Here is a tiny trained network, its code and every weight. The questions are about switching its units off for an input and a target symbol, where a switched-off unit gives its printed mean instead of its output.

import numpy as np


def w(rows, s, z=0):
    codes = np.array(rows[::2]) - 128.0
    scale = np.full(codes.shape[1], s)
    scale[-1] = z or s
    return codes * scale


def norm(h):
    return h / np.sqrt((h * h).mean(-1, keepdims=True) + 1e-5)


def f(y):
    return np.maximum(y, 0)


def softmax(a):
    e = np.exp(a - a.max(-1, keepdims=True))
    return e / e.sum(-1, keepdims=True)


def log_softmax(a):
    a = a - a.max(-1, keepdims=True)
    return a - np.log(np.exp(a).sum(-1, keepdims=True))


def net(x, mask):
    ids = ['ΓΔΛΠΣΩβεζητψ'.index(c) for c in x.split()]
    T = len(ids)
    res = E[ids] + P[:T]
    q, k, v = (norm(res) @ M[0].T for M in (Q, K, V))
    z = softmax(np.where(np.tri(T) > 0, q @ k.T / 2**0.5, -1e9)) @ v
    res = res + np.where(mask[0], z, O[0][:, -1]) @ O[0][:, :-1]
    y = f(norm(res) @ A[0][:, :-1].T + A[0][:, -1])
    res = res + np.where(mask[1:13], y, B[0][:, -1]) @ B[0][:, :-1]
    return log_softmax(norm(res)[-1] @ U[:, :-1].T + U[:, -1])


Q, K, V, O, A, B = {}, {}, {}, {}, {}, {}
E = w([
[30,138,120,14,125],'Γ',
[189,131,121,204,126],'Δ',
[72,124,80,94,67],'Λ',
[207,134,91,122,82],'Π',
[63,156,164,129,177],'Σ',
[106,148,59,140,65],'Ω',
[79,174,62,252,3],'β',
[117,104,150,191,97],'ε',
[112,108,162,127,178],'ζ',
[193,88,143,132,46],'η',
[100,46,133,86,145],'τ',
[182,43,87,161,157],'ψ',
],0.018)
P = w([
[96,101,129,83,136],'0',
[122,149,52,227,106],'1',
[158,123,120,148,169],'2',
[101,92,126,88,145],'3',
[107,146,60,242,101],'4',
[166,126,116,151,157],'5',
[106,88,121,90,152],'6',
[102,148,60,246,97],'7',
[167,125,111,146,151],'8',
[103,90,119,88,156],'9',
[102,152,61,254,94],'10',
],0.015)
Q[0] = w([
[143,61,151,13,102],'h0',
[74,254,60,169,106],'h0',
],0.0075)
K[0] = w([
[87,177,87,66,36],'h0',
[110,2,109,72,195],'h0',
],0.009)
V[0] = w([
[151,254,109,101,250],'h0',
[136,20,44,70,215],'h0',
],0.0035)
O[0] = w([
[181,184,47,117,183,5],'h0',
[129,3,55,135,206,177],'h0',
],0.0043,0.0028)
A[0] = w([
[179,70,63,79,156,12],'n0',
[115,155,118,44,104,71],'n1',
[179,186,100,139,71,115],'n2',
[119,196,143,176,57,38],'n3',
[23,182,113,110,136,97],'n4',
[81,226,49,187,109,130],'n5',
[181,98,139,109,47,79],'n6',
[114,107,189,166,80,92],'n7',
[141,81,192,55,117,3],'n8',
[114,130,137,9,132,164],'n9',
[161,174,130,191,43,66],'n10',
[114,188,168,226,171,119],'n11',
],0.012,0.0058)
B[0] = w([
[73,209,152,153,116,159],'n0',
[58,131,164,108,120,144],'n1',
[61,109,183,123,96,191],'n2',
[118,234,123,182,220,170],'n3',
[152,126,161,254,102,179],'n4',
[166,124,100,25,223,253],'n5',
[159,108,125,165,166,170],'n6',
[198,122,180,76,104,187],'n7',
[100,182,63,147,237,141],'n8',
[208,172,120,121,102,175],'n9',
[63,132,158,149,125,218],'n10',
[98,138,69,110,56,216],'n11',
],0.01,0.0075)
U = w([
[227,217,141,97,95,124],'Γ',
[208,81,58,180,96,46],'Δ',
[182,134,40,70,74,110],'Λ',
[127,149,201,193,155,125],'Π',
[13,163,139,150,122,60],'Σ',
[125,122,151,45,141,223],'Ω',
[69,182,165,60,110,147],'β',
[94,131,125,110,40,133],'ε',
[67,27,119,146,144,79],'ζ',
[139,72,205,81,121,254],'η',
[190,145,168,124,197,166],'τ',
[250,128,112,140,158,147],'ψ',
],0.013,0.0052)

Each question gives the input, a string of symbols that net reads in full, and the target symbol t.
The units are the heads (2 rows each of Q, K, V and O) and the neurons (one row each of A and B). Each row of codes is followed by its name. A weight is (code - 128) times the scale printed after its matrix; where a second scale follows, it is the last column's (O, A, B and U).
mask holds one flag per unit, heads first, then neurons. A switched-off unit (its flag False) gives its mean, the last column of its rows in O or B, instead of its output. The means were averaged over made-up inputs and are rounded, as every weight is.
A unit's drop is (log p(t) with every unit on - log p(t) with that unit switched off) / (log p(t) with every unit on - log p(t) with every unit switched off).
The circuit of an input: a set's keep is (log p(t) with only the set's units on - log p(t) with every unit switched off) / (log p(t) with every unit on - log p(t) with every unit switched off). Starting from the 12 units with the biggest drops (on a tie, the unit counted first), units are removed one at a time, each time the one whose removal leaves the highest keep (on an exact tie, the one counted first), for as long as the keep stays at least 0.8.
circuit, biggest first: the units of the circuit, biggest drop first
most important unit: the unit with the biggest drop
k most important neurons: the k neurons with the biggest drops, biggest first
drop of u: that unit's drop, to one decimal
input Π Σ ε ε Π Δ Δ, target Δ: circuit, biggest first : [n5, n10, n3]
input Π ε ψ ε ε ζ, target ζ: most important unit : n5
input Γ ε Σ, target Σ: circuit, biggest first : [n11, n4]
input ε Γ Γ Π Π Γ Π η ε ε Δ, target Σ: 4 most important neurons : [n10, n11, n2, n9]
input Σ Δ Δ ε ε τ, target τ: 2 most important neurons : [n11, n9]
input ψ ε Σ, target Σ: 4 most important neurons : [n11, n5, n6, n9]
input Σ Ω ε ε ζ, target Λ: circuit, biggest first : [n11, n5, n10]
input ζ ε Δ η Γ ε Δ Π Π η η, target Π: circuit, biggest first : [n3, n10, n11]
input Σ ε Ω ε ε Ω τ ε ζ, target ζ: 3 most important neurons : [n9, n5, n7]
input Π Σ η, target η: 3 most important neurons : [n2, n3, n4]
input Λ Σ Π, target Π: 2 most important neurons : [n5, n2]
input Π Σ Σ Δ Δ Π Σ Π Σ ε, target η: 4 most important neurons : [n7, n5, n11, n4]
input ψ ε ε Σ Π η Π ζ Π Π, target Γ: circuit, biggest first : [n9, n0]
input ζ Ω Ω τ ε Σ ε Σ Γ ε Π, target Σ: most important unit : n10
input ζ η ε Σ Λ ε ψ Δ ε Σ, target Π: 3 most important neurons : [n4, n5, n9]
input Σ ζ Σ Σ β Δ η ζ Ω, target Ω: 2 most important neurons : [n5, n2]
input ε ε Δ Λ, target ε: 4 most important neurons : [n5, n9, n1, n4]
input Ω Π ε, target ε: 2 most important neurons : [n11, n5]
input Σ Π Γ, target Γ: drop of n2 : 0.1
input ζ ε Π ε β Π η, target ψ: most important unit : n6
input Γ Ω Π Γ τ τ, target τ: drop of n2 : 0.4
input Δ ζ Π β Δ η, target η: drop of n1 : 0.0
input Σ Σ β ε Π, target Σ: drop of n2 : 0.5
